Each row has two labels, one from each of two sets.
[-10 -21  10 -18  11 -11   2   1 -17  19  -2  34  14   9  18  13  -8  -5
  10   7 -23 -15  -5  -7  10  -2 -11  -1  24  -6   2 -19  -2 -13 -14 -12
   4   2 -15  -5   6 -16   2   3 -19 -10 -10  17 -14   0   3  -8  -7  -8
  -4  -9   9   6   7  -9  12   3  -1  -1  -9]
<85>, D
[ -7  17 -38 -25  11  13   1 -29   3 -15  20 -27 -16  18   3  36   8   9
 -20  13  -2  -9   8  27   0   3  -5   4   2  11   6  33  17 -19  43  13
   9   3 -28 -23 -31 -14  20   3  45  23 -21  20 -57  17 -21  -6 -10  21
  22 -28  -6 -19 -35  18  -4  -5  13  -2 -16]
<78>, D
[ -8 -55  13  -8  -7 -10   9  11 -18  12  12  24  10   6   4  17  -8  16
   7  -9 -27 -11  -3  -9   7   1  -7  -3  66   2  -3   4   4  -5  -1   9
 -20  -2 -25 -20   0  -5  14  19  10   3 -10  21 -57  16 -20 -21 -20   5
   3   0   3  -4  -7 -15  22  15   7   1  -7]
<80>, D
[ 17 -13 -38   6  -2  -1  -1  -6  11 -12 -16  -5  -5  25 -15   3 -11  16
  30   7   4 -10  -6 -12  -6  19   2   3 -79  10  18   0   1  11   2  38
   9  -3  -6 -19  87 -16 -19   2  13 -10 -12  -3  44  -6 -26   5  13   5
  20  31 -21  19 -18   1 -17 -13  -8  13   3]
<81>, B
[ -4 -44   0 -34  11  -3   7 -29 -17   1  23  34   1  -1   6  40  -6  17
   1   0 -47  -8 -14 -11   5 -17   5   5  76   3 -12  39  -5 -18  -9  11
   3  -3 -45 -38  -3  11   8  21   5 -16  -9  31  -1  -2 -21 -11 -23  13
  23 -30   6 -17 -13  16  17  13  23   3   7]
<85>, D
[-11  14   3   5  -2 -17 -15   6  -1  -5   5  -7  -3  15  -6  11  -7  21
 -11  -6  21 -15  -5  28  -2   9   7  -8 -68  -5   2 -21  12  -2  18 -17
  -1   1   9 -40   1   0   0  -9 -15   9  -3   5  -8  23  -4  31   4  10
  -5   8  -2   9 -18  -2   8  -1   2   5 -17]
<81>, D
[-26 -37  24  -6   4 -17  -1  14 -23  16  14  34  14  19  19  14  -9  12
 -13  -4 -18 -17   7   3  11  -1  -3 -18  42  -2  -4 -29   5  -4  14 -21
  -1   7  -4 -32  14 -43   1   2 -14   5 -21  27 -65  31  -2 -17 -27  13
 -15  -2  20   0 -12 -18  29  23   7  -4   4]
<80>, D
[-23 -21  27 -20  12 -29 -13  12 -34  17   8  25   6  -2  22  12 -14  12
  -6  -4  -1 -14 -12  17   9   3  -7  -7  -4 -11   6 -31   7 -17   4 -43
   1   6 -27 -51  23  -5   3  -7 -31   7   1  18 -54  13  13  19 -18  21
 -30 -10   9  -1   5  -8  26  11  13  -3 -20]
<80>, D
[-20 -15  13 -23  -5   1   3  -6 -20  12  17  21   2  -1  15  19  -4  -7
 -14   0 -21  -7   5  13   0 -10  -9   6  54  -1  -9  -9   2  -2   6 -17
   2   9 -17  -6   9  -2   1   3  -2   7  -6  14 -50   0  -5 -16 -14  13
  -4 -30  11 -10  -6   2  19  14  11   7  -8]
<85>, D
[ 10 -16  -2   3 -10  15  14   3   0   2  -9   8  -4  -9   1 -25   5 -16
   7   7 -28  19  -4 -20   2 -22  -1   5  48   2  -2  39 -15   3 -42  31
  -5   9   3  42   6  10  11  19  28 -13  12  -6  31 -27  10 -11  -5 -21
  13  -3   0   0  17  -1  -9  -2   2  -3  18]
<85>, B
[-19   2 -25  14  12  11 -23  10   9   0  25 -29  23  27  13  46   9 -15
 -28   6  36 -26  63  39   8  25 -34 -16  21  12   0 -74  17  25  87   3
   7  -8  19  -6 -40 -16 -10 -13  35  44  -2  22 -87  54 -55 -39  10  28
 -17   9  12  -9 -44 -15   4   1 -15  -5 -39]
<78>, D
[ 34 -10 -44   3 -12  20  16  -9   8   6 -22   5  -7 -11 -11 -18   3  -5
  23  14 -18  -1   1 -23 -11  -7   6  12  11  11  10  22 -12   0 -31  55
   1   5   3  44 -14  -4  -9   7  24  -8   3  -9  32 -21   6  -6  20 -29
  24  23 -26  19  12   0 -20 -15 -13  14  24]
<80>, B
[ -7   3  25 -34  22 -28  -5  -8 -18  29  14  34   6   4  23  26 -12  -3
  14 -31 -23 -17 -28   9   1   0  -7 -17 -24  -9  -7 -42   5 -17  -2 -55
   2   7 -41 -47  23 -10  -6 -12 -58  -6 -15   7 -13  -3   3   7  -3  27
 -21 -36  22  -2  -5  -4  30  16  14 -17 -15]
<85>, D
[ -9 -34  -3 -21  -6  -7   2  -2 -21  31   6  32   0   3  10  32 -16  21
 -12  -1 -26 -26  -1 -12   4   0  -9 -11  34   4  -6 -31  -3 -10  -5   2
   1 -10 -11 -27 -19 -16  -1   8 -14  -1 -10  32 -16  26  -5 -13 -14  -4
  -5   9   3  -2 -18  -5  24  -2  -4  21  -5]
<85>, D
[-22   2  -5  10  13 -20 -27  12  -2  -3   3 -24  12  17   3  12  -5   5
   5  -4  35 -18  21  23   0  21  -9 -14 -59   4  11 -60  15   8  36 -16
   2  -1  14 -29  -3  -8  -5  -8  -9  16  -7  -4 -59  21 -27  -8   8  23
 -18  12   0  13 -27 -15   3 -10  -9  -4 -26]
<81>, D
[ 10   8  -1 -11 -14 -16  14  13 -21   9 -14  12 -22 -20  -3 -14  -9  22
   2   7 -19  -5 -30  -1   5  -3   1  -7 -44  -4  15  10  -1 -25 -30 -30
   4   6  -4 -20  14 -15  12 -14 -12  14  -9   2  25   3  49  41  -9 -15
  -4  11  -5  16   9   1  21  -3   2   3  -7]
<81>, D
[ -9  -7  10  18   1 -33 -16  23  -7   1  -2   3   1  16   8  -8 -87  23
  10  -4  -7  -8  -8   8  -4   8   6 -12 -62  -9  11 -29   5  -5   2 -23
  -3  -3  13 -37  17  -4  -9  -3 -34   3 -19   2  -8  34  15  26  -3   5
 -19  31  -2  10   3 -10  13  -4 -15  -1 -10]
<81>, D
[ 17  -7 -43  14   6  23  -3   6  19   6 -21 -25   5   4   2   1  13 -15
  33  21  19  -8  34   3   3  12 -15  17  14  16  20  -2  -6  19   6  52
   4  -2  38  61 -23 -15 -22   8  60  22   4 -15 -57   9 -25 -29  23  -8
  -1  25  -2  19  -4  -9 -14 -10  11   3  -7]
<81>, Y
[  5  30 -16  16  16  27 -12 -14  38 -14   2 -41  14  12   3  -3  14 -43
  -3   5  48  11  22  15   0  -9   5  -1 -12   2  -2 -11   4  28  44   0
   1  -5   2  46 -21  19 -13   0  36  12   9 -22 -22 -12 -38 -20  19  13
 -13 -24  -1  -2 -13  -4 -31  -6  -3 -16  -3]
<78>, W
[  5 -27   6  19  -3  14   8   3   8 -11  -3  12  14  -3  -8 -20   2  -8
  13  -7  -4  14  15 -22  -3 -11   8  12  58   6  -7  34 -13  14 -26  30
 -10  -3   2  34  -5  13  -7  25   8 -26   6 -14  28 -11 -19 -27  -2 -13
  10   3   5   3  22  -2 -17   0  -3  -7  -8]
<85>, B
[  0  13 -16  25  44   8 -15 -20  34 -21   6 -20  33  33   4   5   8 -28
  28  -3  32  10  19  28   8  11 -10  11 -40   2   7  -6  12  30  36   4
  -2  -4  -3   4  -4   7 -11  20  17  -1  -6 -24 -52 -19 -57 -35  32  34
 -11 -30   5  -7 -12 -10 -18  16  -1 -27 -16]
<78>, W
